Here is a tiny trained network, its code and every weight. The questions are about switching its units off for an input and a class, where a switched-off unit gives its printed mean instead of its output.

import numpy as np


def w(rows, s, z=0):
    codes = np.array(rows[::2]) - 128.0
    scale = np.full(codes.shape[1], s)
    scale[-1] = z or s
    return codes * scale


def f(y):
    return np.maximum(y, 0)


def log_softmax(a):
    a = a - a.max(-1, keepdims=True)
    return a - np.log(np.exp(a).sum(-1, keepdims=True))


def net(x, mask):
    res = np.array(x, float).reshape(1, 2) / 4 @ E
    y = f(res @ A[0][:, :-1].T + A[0][:, -1])
    res = res + np.where(mask, y, B[0][:, -1]) @ B[0][:, :-1]
    return log_softmax(res[-1] @ U[:, :-1].T + U[:, -1])


A, B = {}, {}
E = w([
[9,81,99],'x0',
[99,52,254],'x1',
],0.0097)
A[0] = w([
[153,180,163,51],'n0',
[154,74,105,4],'n1',
[180,116,135,36],'n2',
[57,135,117,94],'n3',
[81,114,111,100],'n4',
[118,200,88,181],'n5',
[156,120,7,192],'n6',
[128,68,187,201],'n7',
[175,138,145,36],'n8',
],0.017,0.004)
B[0] = w([
[107,44,61,163],'n0',
[144,139,50,128],'n1',
[200,77,1,156],'n2',
[190,87,62,177],'n3',
[250,64,26,167],'n4',
[164,125,230,212],'n5',
[133,118,228,249],'n6',
[156,145,224,224],'n7',
[181,72,45,162],'n8',
],0.0087,0.012)
U = w([
[242,26,16,248],'0',
[149,134,255,208],'1',
[54,185,200,210],'2',
[128,128,58,4],'3',
[98,174,57,4],'4',
[60,115,70,4],'5',
[11,227,89,4],'6',
[144,150,83,4],'7',
],0.0078,0.004)

Each question gives the input, the list of numbers given to net, and the class t.
The units are the neurons (one row each of A and B). Each row of codes is followed by its name. A weight is (code - 128) times the scale printed after its matrix; where a second scale follows, it is the last column's (A, B and U).
mask holds one flag per neuron, in row order. A switched-off neuron (its flag False) gives its mean, the last column of its row in B, instead of its output. The means were averaged over made-up inputs and are rounded, as every weight is.
A unit's drop is (log p(t) with every unit on - log p(t) with that unit switched off) / (log p(t) with every unit on - log p(t) with every unit switched off).
The circuit of an input: a set's keep is (log p(t) with only the set's units on - log p(t) with every unit switched off) / (log p(t) with every unit on - log p(t) with every unit switched off). Starting from all 9 units, units are removed one at a time, each time the one whose removal leaves the highest keep (on an exact tie, the one counted first), for as long as the keep stays at least 0.8.
circuit, biggest first: the units of the circuit, biggest drop first
k most important neurons: the k neurons with the biggest drops, biggest first
drop of u: that unit's drop, to one decimal
input [-5,5], class 0: circuit, biggest first => n6
input [-6,6], class 0: circuit, biggest first => n2, n6
input [7,7], class 0: 4 most important neurons => n4, n3, n6, n5
input [-4,-8], class 1: 2 most important neurons => n6, n5
input [6,3], class 0: 3 most important neurons => n4, n3, n6
input [0,-3], class 2: 2 most important neurons => n7, n4
input [6,4], class 0: 4 most important neurons => n4, n3, n6, n5
input [-5,-8], class 1: drop of n6 => 0.7
input [7,4], class 0: drop of n4 => 0.4
input [-3,-8], class 1: drop of n7 => 0.0
input [1,0], class 2: drop of n2 => 0.4
input [-2,2], class 2: 2 most important neurons => n4, n3
